Below is a small trained network, with its code and all its weights. Each question gives an input and a target symbol and asks what happens when units are switched off, that is, made to give their printed mean instead of their output.

import numpy as np


def w(rows, s, z=0):
    codes = np.array(rows[::2]) - 128.0
    scale = np.full(codes.shape[1], s)
    scale[-1] = z or s
    return codes * scale


def f(y):
    return y / 2 * (1 + np.tanh(0.7978845608 * (y + 0.044715 * y**3)))


def softmax(a):
    e = np.exp(a - a.max(-1, keepdims=True))
    return e / e.sum(-1, keepdims=True)


def log_softmax(a):
    a = a - a.max(-1, keepdims=True)
    return a - np.log(np.exp(a).sum(-1, keepdims=True))


def net(x, mask):
    ids = ['Φγδζμπ'.index(c) for c in x.split()]
    T = len(ids)
    res = E[ids] + P[:T]
    r = res
    for j in range(3):
        rows = slice(2 * j, 2 * j + 2)
        q, k, v = (r @ M[0][rows].T for M in (Q, K, V))
        z = softmax(np.where(np.tri(T) > 0, q @ k.T / 2**0.5, -1e9)) @ v
        o = O[0][rows]
        res = res + np.where(mask[j], z, o[:, -1]) @ o[:, :-1]
    y = f(res @ A[0][:, :-1].T + A[0][:, -1])
    res = res + np.where(mask[3:27], y, B[0][:, -1]) @ B[0][:, :-1]
    return log_softmax(res[-1] @ U[:, :-1].T + U[:, -1])


Q, K, V, O, A, B = {}, {}, {}, {}, {}, {}
E = w([
[59,79,96,145,103,120,81],'Φ',
[39,207,6,92,192,82,43],'γ',
[57,84,35,156,90,48,165],'δ',
[221,89,167,203,46,10,77],'ζ',
[136,216,255,145,213,171,1],'μ',
[61,127,181,173,216,138,138],'π',
],0.0061)
P = w([
[68,69,152,206,107,211,163],'0',
[127,201,68,146,176,10,58],'1',
[119,194,83,131,168,9,54],'2',
[125,183,87,127,179,2,62],'3',
[120,174,77,124,173,13,48],'4',
[137,173,70,123,172,20,51],'5',
],0.0055)
Q[0] = w([
[73,230,83,207,238,51,37],'H0',
[122,9,69,47,27,196,247],'H0',
[43,169,63,214,170,21,17],'H1',
[217,81,204,39,62,253,241],'H1',
[185,115,196,40,80,243,181],'H2',
[55,118,62,218,139,25,82],'H2',
],0.0058)
K[0] = w([
[94,40,161,219,66,192,218],'H0',
[99,204,35,22,181,38,104],'H0',
[56,39,209,230,91,235,218],'H1',
[203,221,40,37,174,2,38],'H1',
[209,213,80,97,176,28,121],'H2',
[38,29,146,159,70,213,140],'H2',
],0.0062)
V[0] = w([
[27,198,109,103,251,214,161],'H0',
[91,95,3,115,58,25,188],'H0',
[166,222,214,92,159,146,10],'H1',
[168,86,215,182,164,149,244],'H1',
[108,27,103,123,31,173,107],'H2',
[222,228,153,98,97,64,39],'H2',
],0.0059)
O[0] = w([
[81,88,237,98,163,29,238,161],'H0',
[198,101,187,31,162,160,10,104],'H0',
[54,213,117,170,9,57,152,49],'H1',
[213,207,74,114,239,227,249,190],'H1',
[49,37,84,207,203,187,36,173],'H2',
[127,215,56,111,2,130,91,1],'H2',
],0.0057,0.0025)
A[0] = w([
[195,88,172,54,182,154,142,104],'N0',
[90,104,79,195,25,145,212,150],'N1',
[209,118,147,79,212,70,215,252],'N2',
[30,102,185,57,158,105,204,174],'N3',
[80,236,84,127,32,62,108,146],'N4',
[68,104,1,175,90,103,209,82],'N5',
[152,70,238,176,88,84,120,127],'N6',
[111,222,90,192,25,85,112,183],'N7',
[128,90,151,23,157,131,108,128],'N8',
[86,45,28,202,44,46,220,123],'N9',
[104,135,159,163,181,92,44,211],'N10',
[90,185,26,92,178,166,142,109],'N11',
[35,122,211,114,155,89,126,171],'N12',
[182,63,203,160,82,78,156,91],'N13',
[199,59,143,30,183,154,63,77],'N14',
[157,67,150,44,158,111,26,175],'N15',
[118,153,200,152,183,194,59,168],'N16',
[89,94,154,210,146,72,115,157],'N17',
[209,77,180,86,192,145,135,124],'N18',
[82,139,51,182,158,249,124,172],'N19',
[60,130,180,206,152,70,63,183],'N20',
[72,234,152,167,35,101,194,185],'N21',
[184,75,27,204,125,214,97,202],'N22',
[190,56,145,102,166,162,94,93],'N23',
],0.0054,0.0028)
B[0] = w([
[139,32,112,89,109,200,195,153],'N0',
[22,141,145,235,139,202,146,146],'N1',
[178,14,190,94,187,135,176,210],'N2',
[196,79,122,33,73,36,129,167],'N3',
[154,81,48,54,55,184,174,199],'N4',
[21,86,214,216,188,123,103,154],'N5',
[26,55,192,228,212,156,29,140],'N6',
[118,106,71,76,42,143,135,202],'N7',
[148,61,103,85,88,155,130,152],'N8',
[1,65,220,227,173,118,103,177],'N9',
[101,45,123,131,113,99,59,254],'N10',
[120,106,211,212,236,128,97,144],'N11',
[108,53,114,82,68,94,91,187],'N12',
[61,63,209,210,202,157,149,121],'N13',
[107,40,63,108,45,195,142,193],'N14',
[121,42,79,102,89,143,80,230],'N15',
[56,44,152,183,142,121,65,195],'N16',
[53,91,186,157,127,54,68,196],'N17',
[139,23,123,111,131,203,160,175],'N18',
[92,209,128,251,216,148,51,157],'N19',
[55,72,133,132,81,87,56,234],'N20',
[91,86,57,106,57,209,179,196],'N21',
[176,214,78,151,136,160,37,179],'N22',
[130,71,80,125,109,205,128,168],'N23',
],0.0049,0.0053)
U = w([
[35,102,193,249,205,117,55,128],'Φ',
[166,134,103,23,70,28,87,238],'γ',
[211,82,52,6,76,197,172,83],'δ',
[225,233,50,160,123,177,107,166],'ζ',
[68,162,113,142,48,181,211,2],'μ',
[207,154,207,134,229,100,254,102],'π',
],0.005,0.0032)

Each question gives the input, a string of symbols that net reads in full, and the target symbol t.
The units are the heads (2 rows each of Q, K, V and O) and the neurons (one row each of A and B). Each row of codes is followed by its name. A weight is (code - 128) times the scale printed after its matrix; where a second scale follows, it is the last column's (O, A, B and U).
mask holds one flag per unit, heads first, then neurons. A switched-off unit (its flag False) gives its mean, the last column of its rows in O or B, instead of its output. The means were averaged over made-up inputs and are rounded, as every weight is.
A unit's drop is (log p(t) with every unit on - log p(t) with that unit switched off) / (log p(t) with every unit on - log p(t) with every unit switched off).
The circuit of an input: a set's keep is (log p(t) with only the set's units on - log p(t) with every unit switched off) / (log p(t) with every unit on - log p(t) with every unit switched off). Starting from the 12 units with the biggest drops (on a tie, the unit counted first), units are removed one at a time, each time the one whose removal leaves the highest keep (on an exact tie, the one counted first), for as long as the keep stays at least 0.8.
circuit, biggest first: the units of the circuit, biggest drop first
top k neurons: the k neurons with the biggest drops, biggest first
which heads matter: for each layer, one digit per head in row order, 1 if its drop is at least 0.15 and else 0, layers parted by /
drop of u: that unit's drop, to one decimal
input δ ζ δ μ δ, target δ: which heads matter	110
input δ Φ μ, target δ: circuit, biggest first	(H1, H0, N14, N0)
input π δ γ Φ γ, target π: which heads matter	110
input π ζ Φ Φ ζ, target π: which heads matter	010
input ζ ζ Φ, target ζ: which heads matter	100
input μ δ μ Φ π δ, target μ: which heads matter	011
input π ζ δ δ, target π: top neuron	(N2)
input π ζ Φ ζ δ μ, target π: which heads matter	110
input γ δ π ζ π, target γ: which heads matter	011
input μ ζ π, target μ: top 3 neurons	(N21, N4, N7)
input μ δ μ Φ γ, target μ: top 3 neurons	(N4, N21, N7)
input μ π π ζ δ, target μ: top 3 neurons	(N4, N21, N7)
input δ μ π ζ π ζ, target δ: top 2 neurons	(N14, N9)
input ζ μ γ ζ, target ζ: top neuron	(N22)
input π μ δ, target π: drop of H1	0.5
input ζ μ ζ δ μ Φ, target ζ: drop of H0	0.4
input μ ζ ζ δ γ Φ, target μ: drop of H2	0.5
input δ π ζ γ ζ γ, target δ: drop of H1	1.0
